Here is a tiny trained network, its code and every weight. The questions are about switching its units off for an input and a target symbol, where a switched-off unit gives its printed mean instead of its output.

import numpy as np


def w(rows, s, z=0):
    codes = np.array(rows[::2]) - 128.0
    scale = np.full(codes.shape[1], s)
    scale[-1] = z or s
    return codes * scale


def f(y):
    return np.maximum(y, 0)


def softmax(a):
    e = np.exp(a - a.max(-1, keepdims=True))
    return e / e.sum(-1, keepdims=True)


def log_softmax(a):
    a = a - a.max(-1, keepdims=True)
    return a - np.log(np.exp(a).sum(-1, keepdims=True))


def net(x, mask):
    ids = ['ΓΘΠΣΨαβηλμτφω'.index(c) for c in x.split()]
    T = len(ids)
    res = E[ids] + P[:T]
    u = 0
    for l in range(2):
        q, k, v = (res @ M[l].T for M in (Q, K, V))
        z = softmax(np.where(np.tri(T) > 0, q @ k.T / 3**0.5, -1e9)) @ v
        res = res + np.where(mask[u], z, O[l][:, -1]) @ O[l][:, :-1]
        u += 1
        y = f(res @ A[l][:, :-1].T + A[l][:, -1])
        res = res + np.where(mask[u : u + 4], y, B[l][:, -1]) @ B[l][:, :-1]
        u += 4
    return log_softmax(res[-1] @ U[:, :-1].T + U[:, -1])


Q, K, V, O, A, B = {}, {}, {}, {}, {}, {}
E = w([
[105,206,168,93,112,86,83,94],'Γ',
[182,105,85,132,217,215,92,117],'Θ',
[74,124,91,64,170,181,201,172],'Π',
[104,202,194,107,142,111,106,97],'Σ',
[186,118,114,92,107,170,225,94],'Ψ',
[123,89,134,170,193,106,199,107],'α',
[136,199,102,134,140,111,191,151],'β',
[82,71,100,254,61,154,79,111],'η',
[172,188,102,93,188,194,154,203],'λ',
[204,169,152,189,138,188,204,147],'μ',
[106,72,113,82,155,233,209,78],'τ',
[118,182,217,116,163,107,111,135],'φ',
[119,187,210,111,159,107,109,132],'ω',
],0.0065)
P = w([
[114,75,253,71,165,145,137,243],'0',
[110,92,197,45,129,135,125,188],'1',
[131,125,180,84,118,154,128,150],'2',
[134,140,164,104,114,159,127,134],'3',
[130,153,146,121,117,165,132,116],'4',
[126,163,134,133,123,156,138,109],'5',
[130,172,121,147,133,154,136,95],'6',
[121,174,100,149,138,152,139,92],'7',
[131,176,89,167,157,140,141,89],'8',
[124,182,80,181,169,141,139,75],'9',
[129,183,61,178,168,139,146,70],'10',
[131,188,50,192,181,128,152,68],'11',
[131,193,33,193,191,122,155,68],'12',
[120,195,39,199,195,126,149,60],'13',
],0.0047)
Q[0] = w([
[157,4,119,214,92,212,135,78],'0.h1',
[135,34,83,97,114,136,136,227],'0.h1',
[133,115,130,103,166,125,42,131],'0.h1',
],0.037)
K[0] = w([
[123,8,163,145,2,120,19,189],'0.h1',
[92,176,242,80,128,120,91,111],'0.h1',
[150,76,141,94,210,155,90,102],'0.h1',
],0.027)
V[0] = w([
[152,213,79,110,145,155,93,219],'0.h1',
[101,185,131,148,82,9,155,142],'0.h1',
[138,100,64,186,139,93,21,88],'0.h1',
],0.013)
O[0] = w([
[97,189,77,148,94,252,88,245,186],'0.h1',
[23,175,254,121,67,159,222,134,5],'0.h1',
[186,89,213,76,9,108,11,115,20],'0.h1',
],0.0058,0.0033)
A[0] = w([
[125,185,161,127,147,92,146,85,154],'0.n1',
[155,152,165,44,163,112,87,133,210],'0.n2',
[207,150,182,119,98,130,164,124,47],'0.n3',
[139,142,134,5,73,116,148,123,7],'0.n4',
],0.021,0.0018)
B[0] = w([
[167,142,64,163,105,45,169,147,254],'0.n1',
[152,195,197,126,192,178,138,33,225],'0.n2',
[157,102,110,215,150,133,159,241,155],'0.n3',
[113,199,6,14,46,96,146,91,146],'0.n4',
],0.011,0.0044)
Q[1] = w([
[90,76,67,161,116,121,91,121],'1.h1',
[63,2,129,45,92,161,128,136],'1.h1',
[56,78,120,99,71,189,176,93],'1.h1',
],0.023)
K[1] = w([
[95,76,28,41,131,187,187,175],'1.h1',
[236,131,156,1,219,174,237,245],'1.h1',
[106,172,167,17,204,156,231,115],'1.h1',
],0.014)
V[1] = w([
[156,66,116,125,83,222,190,127],'1.h1',
[133,73,75,121,149,87,126,178],'1.h1',
[61,182,40,192,145,179,156,9],'1.h1',
],0.012)
O[1] = w([
[163,212,108,138,97,106,190,160,67],'1.h1',
[193,156,188,101,105,160,92,112,116],'1.h1',
[100,185,71,132,253,80,126,95,255],'1.h1',
],0.0078)
A[1] = w([
[5,148,237,122,10,100,183,188,171],'1.n1',
[116,88,253,95,68,19,207,81,3],'1.n2',
[36,58,87,150,50,232,22,188,170],'1.n3',
[116,70,206,95,231,108,153,171,122],'1.n4',
],0.013,0.0017)
B[1] = w([
[2,145,175,133,99,105,131,104,150],'1.n1',
[177,112,149,65,202,64,92,170,143],'1.n2',
[87,81,43,100,127,177,61,152,146],'1.n3',
[132,108,144,110,105,167,191,160,255],'1.n4',
],0.017,0.0065)
U = w([
[130,157,128,119,173,190,215,191,225],'Γ',
[88,2,138,104,130,117,97,109,67],'Θ',
[114,132,169,72,134,120,121,159,15],'Π',
[112,187,43,165,172,94,96,39,206],'Σ',
[122,124,94,99,94,178,82,179,67],'Ψ',
[170,80,174,93,154,66,89,191,76],'α',
[102,166,161,13,115,116,117,133,2],'β',
[59,131,173,199,83,125,110,114,119],'η',
[111,125,163,109,134,131,117,148,11],'λ',
[192,121,71,109,21,81,160,121,121],'μ',
[155,127,148,233,78,135,121,195,108],'τ',
[112,121,157,104,137,129,111,147,10],'φ',
[182,137,235,144,82,222,72,42,215],'ω',
],0.0045,0.005)

Each question gives the input, a string of symbols that net reads in full, and the target symbol t.
The units are the heads (3 rows each of Q, K, V and O) and the neurons (one row each of A and B). Each row of codes is followed by its name. A weight is (code - 128) times the scale printed after its matrix; where a second scale follows, it is the last column's (O, A, B and U).
mask holds one flag per unit, layer by layer, with each layer's heads first. A switched-off unit (its flag False) gives its mean, the last column of its rows in O or B, instead of its output. The means were averaged over made-up inputs and are rounded, as every weight is.
A unit's drop is (log p(t) with every unit on - log p(t) with that unit switched off) / (log p(t) with every unit on - log p(t) with every unit switched off).
The circuit of an input: a set's keep is (log p(t) with only the set's units on - log p(t) with every unit switched off) / (log p(t) with every unit on - log p(t) with every unit switched off). Starting from all 10 units, units are removed one at a time, each time the one whose removal leaves the highest keep (on an exact tie, the one counted first), for as long as the keep stays at least 0.8.
units of the circuit, in order: the units of the circuit, biggest drop first
unit that matters most: the unit with the biggest drop
k most important neurons: the k neurons with the biggest drops, biggest first
k most important neurons of layer l: the k neurons of layer l with the biggest drops, biggest first
drop when u is switched off: that unit's drop, to one decimal
input Γ Π Σ Σ Θ Θ Θ Γ Σ η Θ ω, target ω: unit that matters most => 0.h1
input η ω β, target η: units of the circuit, in order => [1.h1 0.h1 1.n1 0.n2]
input η λ Γ φ, target Ψ: units of the circuit, in order => [0.h1 1.h1 1.n3 0.n2]
input Γ Γ φ Γ, target Σ: 2 most important neurons => [0.n4 0.n1]
input Σ η Γ, target β: 3 most important neurons => [1.n2 1.n1 0.n2]
input Θ Γ Σ Σ Γ η Σ λ Γ Σ φ Σ, target Ψ: 2 most important neurons => [1.n3 0.n2]
input η Π β Γ Γ α β, target η: units of the circuit, in order => [0.h1 1.h1 1.n1 0.n2]
input Σ Σ Γ β Θ η Γ Σ φ μ, target τ: units of the circuit, in order => [0.n3 0.h1 1.h1]
input α Σ ω Ψ τ η Ψ, target μ: units of the circuit, in order => [0.h1 0.n4]
input φ η Γ φ ω Γ Γ Θ Σ, target ω: units of the circuit, in order => [0.h1 0.n2 1.h1]
input Γ η Θ Γ ω, target ω: units of the circuit, in order => [0.n2 0.h1 1.h1]
input Γ Σ τ Γ Γ Θ η ω Σ φ τ α α φ, target α: 3 most important neurons => [1.n2 0.n2 0.n1]
input Γ Ψ μ Σ τ α η Θ Θ Π β Ψ Θ φ, target ω: 2 most important neurons of layer 0 => [0.n2 0.n3]
input Σ Θ Γ η Γ ω Σ Θ Σ Γ λ Γ, target Ψ: units of the circuit, in order => [0.h1 1.n3 1.h1 0.n2]
input τ Θ φ α β φ Θ Γ Γ α η α Γ ω, target α: 2 most important neurons => [1.n2 0.n2]
input Γ η α β μ α, target α: units of the circuit, in order => [0.h1 1.h1 1.n2]
input Γ Γ Γ Γ Γ, target Σ: 3 most important neurons => [0.n4 1.n4 0.n2]
input Σ α Γ Θ Θ Γ φ Γ Γ η Σ, target ω: 2 most important neurons of layer 0 => [0.n2 0.n3]
input η Σ τ Ψ Σ α, target α: drop when 0.h1 is switched off => 0.9
input Γ Σ φ Γ Γ Θ Ψ Ψ φ φ Γ α η λ, target Ψ: drop when 0.n1 is switched off => 0.2
input Θ Γ Θ τ τ η Γ Γ Γ Σ Ψ, target μ: drop when 0.h1 is switched off => 1.3
